Here is a tiny trained network, its code and every weight. The questions are about switching its units off for an input and a target symbol, where a switched-off unit gives its printed mean instead of its output.

import numpy as np


def w(rows, s, z=0):
    codes = np.array(rows[::2]) - 128.0
    scale = np.full(codes.shape[1], s)
    scale[-1] = z or s
    return codes * scale


def f(y):
    return np.maximum(y, 0)


def softmax(a):
    e = np.exp(a - a.max(-1, keepdims=True))
    return e / e.sum(-1, keepdims=True)


def log_softmax(a):
    a = a - a.max(-1, keepdims=True)
    return a - np.log(np.exp(a).sum(-1, keepdims=True))


def net(x, mask):
    ids = ['ΞΩεθμτ'.index(c) for c in x.split()]
    T = len(ids)
    res = E[ids] + P[:T]
    q, k, v = (res @ M[0].T for M in (Q, K, V))
    z = softmax(np.where(np.tri(T) > 0, q @ k.T / 4**0.5, -1e9)) @ v
    res = res + np.where(mask[0], z, O[0][:, -1]) @ O[0][:, :-1]
    y = f(res @ A[0][:, :-1].T + A[0][:, -1])
    res = res + np.where(mask[1:13], y, B[0][:, -1]) @ B[0][:, :-1]
    return log_softmax(res[-1] @ U[:, :-1].T + U[:, -1])


Q, K, V, O, A, B = {}, {}, {}, {}, {}, {}
E = w([
[106,121,88,145,81,104,47,163,106],'Ξ',
[160,50,100,50,189,114,174,224,132],'Ω',
[109,186,72,186,226,170,115,175,142],'ε',
[120,178,36,73,136,213,179,99,123],'θ',
[155,163,144,139,64,77,157,113,5],'μ',
[152,140,216,115,95,231,189,120,100],'τ',
],0.013)
P = w([
[52,240,185,3,124,184,147,204,123],'0',
[80,133,201,136,110,210,157,237,30],'1',
[98,122,154,144,115,174,154,190,33],'2',
[120,117,122,139,129,165,128,143,38],'3',
[139,111,99,135,131,155,118,113,61],'4',
[156,113,59,128,149,157,92,81,53],'5',
[177,131,55,120,144,141,84,82,78],'6',
[192,144,46,107,147,131,66,84,91],'7',
[201,151,37,86,167,132,44,86,88],'8',
],0.0051)
Q[0] = w([
[31,142,176,60,138,156,148,99,225],'h1',
[205,187,85,49,130,216,141,167,45],'h1',
[51,146,85,171,172,124,78,182,170],'h1',
[76,50,207,160,110,4,123,64,254],'h1',
],0.0066)
K[0] = w([
[111,175,108,158,112,211,143,34,195],'h1',
[156,79,121,3,177,117,191,204,121],'h1',
[76,124,69,168,161,125,69,175,171],'h1',
[98,183,142,228,78,155,96,54,98],'h1',
],0.007)
V[0] = w([
[67,139,102,191,45,81,3,131,91],'h1',
[211,183,144,114,54,139,222,61,37],'h1',
[179,9,168,83,124,89,156,121,210],'h1',
[132,129,222,78,55,100,113,110,113],'h1',
],0.0055)
O[0] = w([
[75,143,150,155,190,81,69,143,167,4],'h1',
[157,112,144,2,225,160,163,136,130,107],'h1',
[160,167,49,164,121,151,173,92,157,71],'h1',
[108,188,113,110,162,170,173,151,168,74],'h1',
],0.0087,0.0032)
A[0] = w([
[76,201,106,139,224,165,137,134,193,183],'n1',
[164,103,96,146,100,104,105,110,114,140],'n2',
[120,145,109,255,100,98,99,140,103,147],'n3',
[145,140,88,69,137,79,99,154,121,219],'n4',
[95,81,162,110,192,56,100,129,132,119],'n5',
[63,163,177,101,104,123,95,179,97,169],'n6',
[162,136,22,88,95,127,118,71,126,182],'n7',
[155,72,159,118,82,106,112,107,103,129],'n8',
[175,105,135,81,146,185,208,149,81,158],'n9',
[103,100,166,117,162,118,148,185,88,146],'n10',
[163,83,157,141,180,182,121,145,124,255],'n11',
[104,72,114,102,62,124,154,150,81,137],'n12',
],0.0084,0.0035)
B[0] = w([
[15,49,199,3,25,173,209,216,5,157],'n1',
[89,169,73,39,81,156,173,119,87,168],'n2',
[190,162,86,107,197,21,45,81,107,206],'n3',
[166,150,154,178,127,184,107,178,98,184],'n4',
[241,171,54,232,242,67,35,26,222,156],'n5',
[66,108,117,66,54,204,196,168,81,196],'n6',
[43,64,196,125,179,123,123,172,200,210],'n7',
[30,88,197,23,71,202,229,154,86,159],'n8',
[191,155,69,155,188,63,38,90,164,255],'n9',
[48,43,178,111,167,106,128,123,196,178],'n10',
[124,114,157,121,137,82,65,209,65,196],'n11',
[100,46,220,193,170,95,174,165,211,194],'n12',
],0.0056,0.0095)
U = w([
[7,97,167,64,67,228,176,169,95,197],'Ξ',
[176,90,135,169,183,78,86,138,163,221],'Ω',
[254,214,52,133,166,81,40,99,123,128],'ε',
[78,141,112,148,137,153,157,112,190,65],'θ',
[135,148,120,121,99,74,174,116,118,5],'μ',
[176,143,155,184,81,202,124,155,128,41],'τ',
],0.0087,0.0029)

Each question gives the input, a string of symbols that net reads in full, and the target symbol t.
The units are the heads (4 rows each of Q, K, V and O) and the neurons (one row each of A and B). Each row of codes is followed by its name. A weight is (code - 128) times the scale printed after its matrix; where a second scale follows, it is the last column's (O, A, B and U).
mask holds one flag per unit, heads first, then neurons. A switched-off unit (its flag False) gives its mean, the last column of its rows in O or B, instead of its output. The means were averaged over made-up inputs and are rounded, as every weight is.
A unit's drop is (log p(t) with every unit on - log p(t) with that unit switched off) / (log p(t) with every unit on - log p(t) with every unit switched off).
The circuit of an input: a set's keep is (log p(t) with only the set's units on - log p(t) with every unit switched off) / (log p(t) with every unit on - log p(t) with every unit switched off). Starting from the 12 units with the biggest drops (on a tie, the unit counted first), units are removed one at a time, each time the one whose removal leaves the highest keep (on an exact tie, the one counted first), for as long as the keep stays at least 0.8.
units of the circuit, in order: the units of the circuit, biggest drop first
top k neurons: the k neurons with the biggest drops, biggest first
drop of u: that unit's drop, to one decimal
input μ ε μ, target Ω: top neuron => [n9]
input μ τ τ, target Ω: units of the circuit, in order => [n9 h1]
input Ξ μ μ, target Ω: units of the circuit, in order => [h1 n5]
input μ τ Ξ Ξ τ ε Ξ Ξ θ, target Ξ: units of the circuit, in order => [n1 h1]
input Ξ τ Ξ Ξ, target ε: top 3 neurons => [n5 n3 n7]
input ε θ Ξ θ, target Ω: top 2 neurons => [n9 n1]
input τ τ τ τ, target ε: top 2 neurons => [n9 n7]
input θ θ τ ε ε τ Ξ, target Ξ: top 4 neurons => [n9 n8 n6 n2]
input Ξ θ Ξ Ξ ε, target Ξ: top 3 neurons => [n1 n9 n6]
input Ξ Ω τ τ, target τ: top 3 neurons => [n3 n9 n10]
input Ξ Ω ε, target ε: top 2 neurons => [n3 n6]
input ε τ Ξ τ θ τ Ξ μ, target Ξ: top 2 neurons => [n3 n8]
input τ Ξ ε τ τ ε Ξ Ω θ, target θ: top 2 neurons => [n7 n3]
input Ξ τ ε ε Ξ τ Ξ Ξ μ, target Ξ: units of the circuit, in order => [n8]
input ε ε θ τ θ, target Ω: drop of h1 => 0.9
input θ Ξ θ Ξ τ ε, target Ξ: drop of h1 => -0.1
input τ τ τ Ξ τ, target ε: drop of n11 => 0.0
